Below is a small trained network, with its code and all its weights. Each question gives an input and a target symbol and asks what happens when units are switched off, that is, made to give their printed mean instead of their output.

import numpy as np


def w(rows, s, z=0):
    codes = np.array(rows[::2]) - 128.0
    scale = np.full(codes.shape[1], s)
    scale[-1] = z or s
    return codes * scale


def f(y):
    return y / 2 * (1 + np.tanh(0.7978845608 * (y + 0.044715 * y**3)))


def softmax(a):
    e = np.exp(a - a.max(-1, keepdims=True))
    return e / e.sum(-1, keepdims=True)


def log_softmax(a):
    a = a - a.max(-1, keepdims=True)
    return a - np.log(np.exp(a).sum(-1, keepdims=True))


def net(x, mask):
    ids = ['ΓΣΩβζμφ'.index(c) for c in x.split()]
    T = len(ids)
    res = E[ids] + P[:T]
    u = 0
    for l in range(3):
        q, k, v = (res @ M[l].T for M in (Q, K, V))
        z = softmax(np.where(np.tri(T) > 0, q @ k.T / 3**0.5, -1e9)) @ v
        res = res + np.where(mask[u], z, O[l][:, -1]) @ O[l][:, :-1]
        u += 1
        y = f(res @ A[l][:, :-1].T + A[l][:, -1])
        res = res + np.where(mask[u : u + 4], y, B[l][:, -1]) @ B[l][:, :-1]
        u += 4
    return log_softmax(res[-1] @ U[:, :-1].T + U[:, -1])


Q, K, V, O, A, B = {}, {}, {}, {}, {}, {}
E = w([
[109,84,123,122,155,195,164,90,252,82],'Γ',
[156,29,131,95,201,109,166,162,134,62],'Σ',
[129,130,129,114,129,143,140,66,94,97],'Ω',
[190,135,101,138,174,120,152,84,143,203],'β',
[95,149,157,173,157,114,132,140,18,157],'ζ',
[76,201,114,60,244,158,106,158,158,134],'μ',
[206,120,156,132,32,188,121,127,147,164],'φ',
],0.02)
P = w([
[187,254,167,170,111,65,125,82,176,86],'0',
[175,190,82,163,103,79,88,123,125,99],'1',
[142,105,88,137,193,148,59,152,115,92],'2',
[84,117,81,91,241,235,137,207,148,66],'3',
[104,103,68,119,159,175,160,175,35,137],'4',
[121,165,74,65,168,226,234,166,52,177],'5',
],0.0067)
Q[0] = w([
[90,111,37,219,69,134,90,58,105,42],'L0H1',
[92,135,6,117,228,166,142,61,98,61],'L0H1',
[97,54,123,91,62,206,30,232,2,144],'L0H1',
],0.0056)
K[0] = w([
[68,16,254,116,94,86,55,185,25,153],'L0H1',
[30,165,38,43,173,169,30,111,99,149],'L0H1',
[134,121,82,118,104,170,45,162,138,109],'L0H1',
],0.0062)
V[0] = w([
[216,140,124,106,130,113,107,114,123,101],'L0H1',
[211,175,155,253,197,189,135,89,105,81],'L0H1',
[164,176,174,179,119,177,86,134,140,109],'L0H1',
],0.0055)
O[0] = w([
[101,63,143,144,154,202,188,155,103,23,173],'L0H1',
[52,132,2,239,85,176,189,124,167,107,253],'L0H1',
[85,111,81,110,124,151,87,146,55,46,178],'L0H1',
],0.007,0.0048)
A[0] = w([
[92,57,45,154,251,219,157,157,125,85,239],'L0N1',
[249,161,172,219,144,145,11,25,146,113,4],'L0N2',
[82,162,254,84,82,115,169,136,161,89,125],'L0N3',
[49,26,120,80,121,101,192,109,130,137,34],'L0N4',
],0.0058,0.0027)
B[0] = w([
[173,163,117,132,42,90,128,80,69,159,246],'L0N1',
[132,155,169,109,130,111,102,91,158,133,129],'L0N2',
[220,138,154,154,144,41,163,151,132,83,121],'L0N3',
[139,176,6,86,203,83,76,129,151,152,134],'L0N4',
],0.012,0.014)
Q[1] = w([
[220,148,112,150,39,204,254,99,49,213],'L1H1',
[20,197,140,79,209,33,161,190,200,100],'L1H1',
[135,220,173,142,90,107,51,165,120,120],'L1H1',
],0.0058)
K[1] = w([
[95,120,93,11,126,232,173,169,62,195],'L1H1',
[105,188,90,133,254,23,64,55,165,44],'L1H1',
[133,206,210,149,66,174,27,77,47,100],'L1H1',
],0.0043)
V[1] = w([
[174,101,248,127,74,204,128,169,140,120],'L1H1',
[121,110,175,105,168,188,73,238,174,44],'L1H1',
[251,40,254,183,121,168,217,123,145,108],'L1H1',
],0.0057)
O[1] = w([
[69,197,83,115,153,144,64,103,98,183,142],'L1H1',
[138,133,78,91,57,120,87,96,124,150,2],'L1H1',
[116,146,7,115,80,103,157,178,155,74,152],'L1H1',
],0.011,0.0099)
A[1] = w([
[141,136,102,112,218,151,184,59,125,147,105],'L1N1',
[33,153,173,189,45,199,128,42,179,123,166],'L1N2',
[81,106,215,124,46,200,97,33,139,219,151],'L1N3',
[161,82,102,40,254,191,109,146,153,204,254],'L1N4',
],0.0057,0.0041)
B[1] = w([
[169,140,164,142,88,156,138,153,169,93,228],'L1N1',
[68,133,143,86,209,21,197,180,138,150,254],'L1N2',
[128,120,58,52,131,143,122,254,101,91,168],'L1N3',
[154,155,120,175,30,143,74,112,80,32,163],'L1N4',
],0.0098,0.0048)
Q[2] = w([
[80,90,99,143,193,152,160,172,167,58],'L2H1',
[156,71,188,65,64,116,79,169,233,253],'L2H1',
[19,72,86,64,158,160,12,110,204,135],'L2H1',
],0.0059)
K[2] = w([
[162,50,189,154,143,154,137,153,105,98],'L2H1',
[138,95,184,91,97,2,163,157,139,113],'L2H1',
[116,119,66,104,185,85,118,91,165,78],'L2H1',
],0.0064)
V[2] = w([
[69,27,22,85,188,172,73,131,132,146],'L2H1',
[55,31,171,146,103,3,106,163,55,207],'L2H1',
[144,112,124,174,46,87,115,222,218,225],'L2H1',
],0.0047)
O[2] = w([
[119,105,223,174,109,183,226,187,113,109,1],'L2H1',
[164,250,105,17,199,119,192,142,122,160,78],'L2H1',
[156,158,9,186,123,255,99,104,98,118,91],'L2H1',
],0.0095,0.0076)
A[2] = w([
[81,184,225,233,182,176,123,99,33,167,53],'L2N1',
[82,155,199,144,82,59,142,137,148,110,3],'L2N2',
[122,107,154,199,150,70,254,91,111,91,53],'L2N3',
[95,178,203,86,126,87,92,167,111,155,13],'L2N4',
],0.0066,0.0043)
B[2] = w([
[142,114,106,62,216,117,43,221,255,34,180],'L2N1',
[92,50,100,140,129,106,105,70,69,101,135],'L2N2',
[130,117,95,62,197,232,174,71,107,145,255],'L2N3',
[191,15,129,92,101,142,124,89,134,158,157],'L2N4',
],0.0083,0.0073)
U = w([
[81,159,42,89,162,55,102,35,254,90,241],'Γ',
[171,23,69,57,105,143,195,150,133,131,85],'Σ',
[11,46,168,86,134,183,209,69,60,131,79],'Ω',
[134,75,104,232,207,171,145,96,144,210,53],'β',
[107,165,127,143,239,55,178,176,179,203,3],'ζ',
[107,106,179,151,122,34,104,119,216,147,212],'μ',
[54,166,61,111,121,135,108,153,156,142,174],'φ',
],0.0051,0.0035)

Each question gives the input, a string of symbols that net reads in full, and the target symbol t.
The units are the heads (3 rows each of Q, K, V and O) and the neurons (one row each of A and B). Each row of codes is followed by its name. A weight is (code - 128) times the scale printed after its matrix; where a second scale follows, it is the last column's (O, A, B and U).
mask holds one flag per unit, layer by layer, with each layer's heads first. A switched-off unit (its flag False) gives its mean, the last column of its rows in O or B, instead of its output. The means were averaged over made-up inputs and are rounded, as every weight is.
A unit's drop is (log p(t) with every unit on - log p(t) with that unit switched off) / (log p(t) with every unit on - log p(t) with every unit switched off).
The circuit of an input: a set's keep is (log p(t) with only the set's units on - log p(t) with every unit switched off) / (log p(t) with every unit on - log p(t) with every unit switched off). Starting from the 12 units with the biggest drops (on a tie, the unit counted first), units are removed one at a time, each time the one whose removal leaves the highest keep (on an exact tie, the one counted first), for as long as the keep stays at least 0.8.
circuit, biggest first: the units of the circuit, biggest drop first
most important unit: the unit with the biggest drop
k most important neurons: the k neurons with the biggest drops, biggest first
k most important neurons of layer l: the k neurons of layer l with the biggest drops, biggest first
drop when u is switched off: that unit's drop, to one decimal
input ζ φ φ ζ φ Σ, target φ: circuit, biggest first	(L0N1, L1H1, L0N4, L2H1)
input Γ β Ω Γ ζ, target ζ: 2 most important neurons	(L2N1, L1N4)
input Σ Σ φ β ζ, target Γ: circuit, biggest first	(L2N1)
input β Σ Ω, target Ω: circuit, biggest first	(L2N3, L1H1)
input μ Γ β μ μ Ω, target μ: circuit, biggest first	(L2H1, L1N4, L1H1)
input μ Ω φ φ Γ Γ, target φ: circuit, biggest first	(L0N1, L1H1, L2H1, L0N4)
input μ μ Ω, target μ: circuit, biggest first	(L2H1, L1H1)
input ζ φ Ω μ φ, target φ: 2 most important neurons of layer 2	(L2N3, L2N4)
input Γ φ Σ, target φ: 4 most important neurons	(L0N1, L0N4, L2N3, L2N4)
input Γ β Σ Γ β, target β: 2 most important neurons of layer 1	(L1N2, L1N1)
input Ω ζ Γ, target ζ: 2 most important neurons of layer 1	(L1N2, L1N4)
input Σ ζ Γ μ φ β, target φ: 2 most important neurons of layer 2	(L2N3, L2N4)
input μ φ β, target φ: 2 most important neurons	(L0N1, L0N4)
input Σ Σ ζ Ω μ, target μ: 2 most important neurons	(L2N3, L1N4)
input μ Γ Ω Ω, target Ω: 3 most important neurons of layer 2	(L2N3, L2N1, L2N2)
input Γ ζ Γ, target ζ: most important unit	L0N1
input μ Ω μ, target μ: drop when L2N3 is switched off	0.2
input Σ Ω φ φ Γ, target φ: drop when L2N2 is switched off	0.0
input μ Ω ζ, target ζ: drop when L2N4 is switched off	-0.2
input Γ ζ φ φ, target φ: most important neuron of layer 0	(L0N4)
